Here is a tiny trained network, its code and every weight. The questions are about switching its units off for an input and a target symbol, where a switched-off unit gives its printed mean instead of its output.

import numpy as np


def w(rows, s, z=0):
    codes = np.array(rows[::2]) - 128.0
    scale = np.full(codes.shape[1], s)
    scale[-1] = z or s
    return codes * scale


def norm(h):
    return h / np.sqrt((h * h).mean(-1, keepdims=True) + 1e-5)


def f(y):
    return np.maximum(y, 0)


def softmax(a):
    e = np.exp(a - a.max(-1, keepdims=True))
    return e / e.sum(-1, keepdims=True)


def log_softmax(a):
    a = a - a.max(-1, keepdims=True)
    return a - np.log(np.exp(a).sum(-1, keepdims=True))


def net(x, mask):
    ids = ['αβηλτψω'.index(c) for c in x.split()]
    T = len(ids)
    res = E[ids] + P[:T]
    u = 0
    for l in range(2):
        r = norm(res)
        for j in range(2):
            rows = slice(3 * j, 3 * j + 3)
            q, k, v = (r @ M[l][rows].T for M in (Q, K, V))
            z = softmax(np.where(np.tri(T) > 0, q @ k.T / 3**0.5, -1e9)) @ v
            o = O[l][rows]
            res = res + np.where(mask[u + j], z, o[:, -1]) @ o[:, :-1]
        u += 2
        y = f(norm(res) @ A[l][:, :-1].T + A[l][:, -1])
        res = res + np.where(mask[u : u + 4], y, B[l][:, -1]) @ B[l][:, :-1]
        u += 4
    return log_softmax(norm(res)[-1] @ U[:, :-1].T + U[:, -1])


Q, K, V, O, A, B = {}, {}, {}, {}, {}, {}
E = w([
[55,163,163,119,123,67,133,189,104],'α',
[143,142,170,162,250,53,116,168,108],'β',
[131,112,153,137,110,158,111,202,76],'η',
[116,168,207,141,120,98,56,125,146],'λ',
[99,74,147,20,232,87,167,187,116],'τ',
[89,199,93,97,136,197,84,128,78],'ψ',
[136,57,153,138,12,126,20,145,147],'ω',
],0.016)
P = w([
[159,129,86,144,98,122,171,76,107],'0',
[103,162,132,61,115,45,31,238,84],'1',
[124,138,249,125,137,126,157,117,181],'2',
[90,123,120,104,148,76,51,192,121],'3',
[118,119,230,152,146,157,150,146,186],'4',
[88,96,117,118,145,97,46,178,124],'5',
[114,110,217,174,168,176,143,165,183],'6',
[79,58,114,115,147,110,42,173,114],'7',
[118,118,211,203,172,192,130,163,171],'8',
[61,48,107,123,155,135,44,136,107],'9',
[174,188,166,204,181,160,170,62,104],'10',
],0.014)
Q[0] = w([
[167,138,190,210,156,165,194,166,211],'L0H0',
[191,156,102,184,131,122,199,127,195],'L0H0',
[149,109,113,131,127,94,94,169,2],'L0H0',
[84,113,99,168,113,132,165,170,83],'L0H1',
[77,156,184,125,126,132,160,140,161],'L0H1',
[159,87,25,131,129,88,130,139,71],'L0H1',
],0.012)
K[0] = w([
[145,147,196,227,208,151,45,202,141],'L0H0',
[155,186,219,188,181,97,138,77,127],'L0H0',
[165,74,29,70,75,163,153,150,48],'L0H0',
[160,21,86,124,110,142,95,40,116],'L0H1',
[14,62,113,148,139,184,2,93,137],'L0H1',
[246,192,60,106,22,106,127,128,194],'L0H1',
],0.0086)
V[0] = w([
[3,119,94,66,118,68,123,224,139],'L0H0',
[176,107,113,103,252,107,88,103,106],'L0H0',
[175,74,90,116,93,108,209,148,12],'L0H0',
[235,66,185,119,180,223,68,135,83],'L0H1',
[106,124,120,124,37,143,159,138,37],'L0H1',
[161,150,46,64,72,171,76,47,211],'L0H1',
],0.0075)
O[0] = w([
[155,93,37,216,166,163,51,88,116,233],'L0H0',
[129,141,192,221,95,60,128,163,198,129],'L0H0',
[175,175,13,64,48,147,199,145,180,126],'L0H0',
[196,255,219,46,62,165,55,229,147,123],'L0H1',
[95,139,143,229,42,205,132,119,139,127],'L0H1',
[175,101,94,100,201,107,71,55,164,2],'L0H1',
],0.0083,0.0084)
A[0] = w([
[163,180,145,138,168,254,95,29,216,155],'L0N0',
[189,197,104,123,75,50,238,90,180,6],'L0N1',
[125,89,83,170,41,176,49,170,158,192],'L0N2',
[103,113,182,201,168,238,228,119,195,150],'L0N3',
],0.007,0.0013)
B[0] = w([
[174,88,118,174,251,121,124,172,229,145],'L0N0',
[172,147,102,76,164,207,129,63,158,148],'L0N1',
[106,174,152,151,170,89,119,193,159,254],'L0N2',
[167,105,117,152,129,159,173,200,58,205],'L0N3',
],0.013,0.0062)
Q[1] = w([
[50,186,22,62,162,4,105,146,191],'L1H0',
[177,79,116,91,180,133,139,144,144],'L1H0',
[49,135,58,147,175,38,93,112,107],'L1H0',
[183,97,201,203,125,226,104,106,148],'L1H1',
[134,113,118,99,177,149,76,220,119],'L1H1',
[183,96,241,89,123,227,183,95,121],'L1H1',
],0.012)
K[1] = w([
[124,206,81,69,163,135,182,44,116],'L1H0',
[136,169,107,130,118,85,183,195,155],'L1H0',
[151,145,73,108,143,121,156,28,107],'L1H0',
[8,120,161,86,181,159,92,173,130],'L1H1',
[198,64,74,126,98,177,149,202,159],'L1H1',
[93,101,227,131,140,157,78,186,120],'L1H1',
],0.013)
V[1] = w([
[173,53,160,149,160,111,139,21,72],'L1H0',
[137,113,186,2,156,138,179,137,54],'L1H0',
[244,114,107,95,109,167,174,66,113],'L1H0',
[81,250,158,181,102,133,156,152,55],'L1H1',
[102,71,147,144,7,80,236,96,178],'L1H1',
[194,191,155,90,196,73,139,100,136],'L1H1',
],0.0081)
O[1] = w([
[63,133,110,54,188,100,131,137,189,34],'L1H0',
[114,107,95,68,215,217,223,229,87,115],'L1H0',
[35,151,181,132,81,100,157,187,157,2],'L1H0',
[39,119,96,221,59,239,114,143,248,162],'L1H1',
[177,2,198,75,57,31,72,172,146,41],'L1H1',
[3,63,65,198,169,143,244,81,49,99],'L1H1',
],0.0076,0.0058)
A[1] = w([
[174,89,165,77,180,202,255,151,109,25],'L1N0',
[111,110,181,137,137,170,5,212,122,41],'L1N1',
[44,157,102,133,195,19,90,72,137,246],'L1N2',
[61,209,116,134,15,74,133,92,78,2],'L1N3',
],0.0072,0.00085)
B[1] = w([
[168,183,117,128,88,84,61,56,95,186],'L1N0',
[155,167,111,70,133,85,147,74,97,254],'L1N1',
[174,61,214,114,58,208,122,121,225,178],'L1N2',
[102,118,175,109,202,180,210,11,102,148],'L1N3',
],0.012,0.0082)
U = w([
[175,116,126,140,100,75,40,107,191,222],'α',
[55,31,94,219,109,158,150,151,61,245],'β',
[174,129,137,101,49,237,160,198,154,2],'η',
[123,151,88,122,247,192,135,144,254,10],'λ',
[144,165,161,172,155,9,253,203,184,148],'τ',
[77,96,232,92,143,191,145,62,134,147],'ψ',
[158,165,99,58,158,78,155,103,49,168],'ω',
],0.0091,0.0011)

Each question gives the input, a string of symbols that net reads in full, and the target symbol t.
The units are the heads (3 rows each of Q, K, V and O) and the neurons (one row each of A and B). Each row of codes is followed by its name. A weight is (code - 128) times the scale printed after its matrix; where a second scale follows, it is the last column's (O, A, B and U).
mask holds one flag per unit, layer by layer, with each layer's heads first. A switched-off unit (its flag False) gives its mean, the last column of its rows in O or B, instead of its output. The means were averaged over made-up inputs and are rounded, as every weight is.
A unit's drop is (log p(t) with every unit on - log p(t) with that unit switched off) / (log p(t) with every unit on - log p(t) with every unit switched off).
top k neurons: the k neurons with the biggest drops, biggest first
top k neurons in layer l: the k neurons of layer l with the biggest drops, biggest first
which heads matter: for each layer, one digit per head in row order, 1 if its drop is at least 0.15 and else 0, layers parted by /
drop when u is switched off: that unit's drop, to one decimal
input ω β ψ, target λ: which heads matter -> 01 / 01
input α η α, target η: which heads matter -> 01 / 01
input λ α β τ, target λ: which heads matter -> 10 / 00
input τ τ ψ α η ψ α α τ ψ, target τ: which heads matter -> 10 / 00
input ω τ ω τ ψ ψ λ ω ψ ψ, target ω: which heads matter -> 11 / 11
input ψ α ψ α τ ω α τ τ β, target ψ: which heads matter -> 11 / 10
input α α α ψ, target α: which heads matter -> 01 / 11
input η α ω λ β β ψ λ, target η: which heads matter -> 10 / 00
input α τ ψ β λ α, target α: which heads matter -> 01 / 01
input α α α α ω α α, target β: which heads matter -> 11 / 00
input α α ψ τ τ, target ω: which heads matter -> 00 / 00
input τ β β η ψ η λ α β τ, target τ: which heads matter -> 10 / 00
input τ ω τ τ α α β η, target τ: top 2 neurons in layer 0 -> [L0N2; L0N1]
input α α β λ λ α ω α λ η, target α: which heads matter -> 01 / 00
input β β α α α ψ, target β: which heads matter -> 10 / 01
input ω τ λ η α λ α λ, target ω: top neuron -> [L1N0]
input β α λ τ τ α η α τ λ, target β: top 2 neurons in layer 0 -> [L0N1; L0N2]
input ω α ω, target β: top neuron in layer 0 -> [L0N3]
input α τ ψ, target λ: which heads matter -> 00 / 00
input τ α α, target β: top neuron -> [L0N3]
input ψ ω α ω τ τ λ τ, target ψ: top 2 neurons -> [L1N2; L0N0]
input τ α α β τ ψ λ λ ψ λ, target τ: top 2 neurons -> [L0N2; L0N1]
input ψ α τ α α ω α α ω β τ, target β: top 2 neurons -> [L0N2; L1N1]
input ψ τ η α α ψ α α β τ, target ψ: top 3 neurons -> [L0N3; L1N2; L0N0]
input α α β η λ λ τ, target ω: top 3 neurons in layer 1 -> [L1N0; L1N2; L1N1]
input ψ β ω β, target ψ: top 2 neurons in layer 1 -> [L1N2; L1N3]
input λ ψ ω β ψ β ψ ω, target λ: top neuron in layer 0 -> [L0N2]
input τ τ β λ α λ τ α, target τ: top 2 neurons -> [L0N2; L0N1]
input ω τ τ τ α, target ω: top 2 neurons in layer 1 -> [L1N0; L1N2]
input τ λ λ ω, target τ: drop when L0N1 is switched off -> 0.2
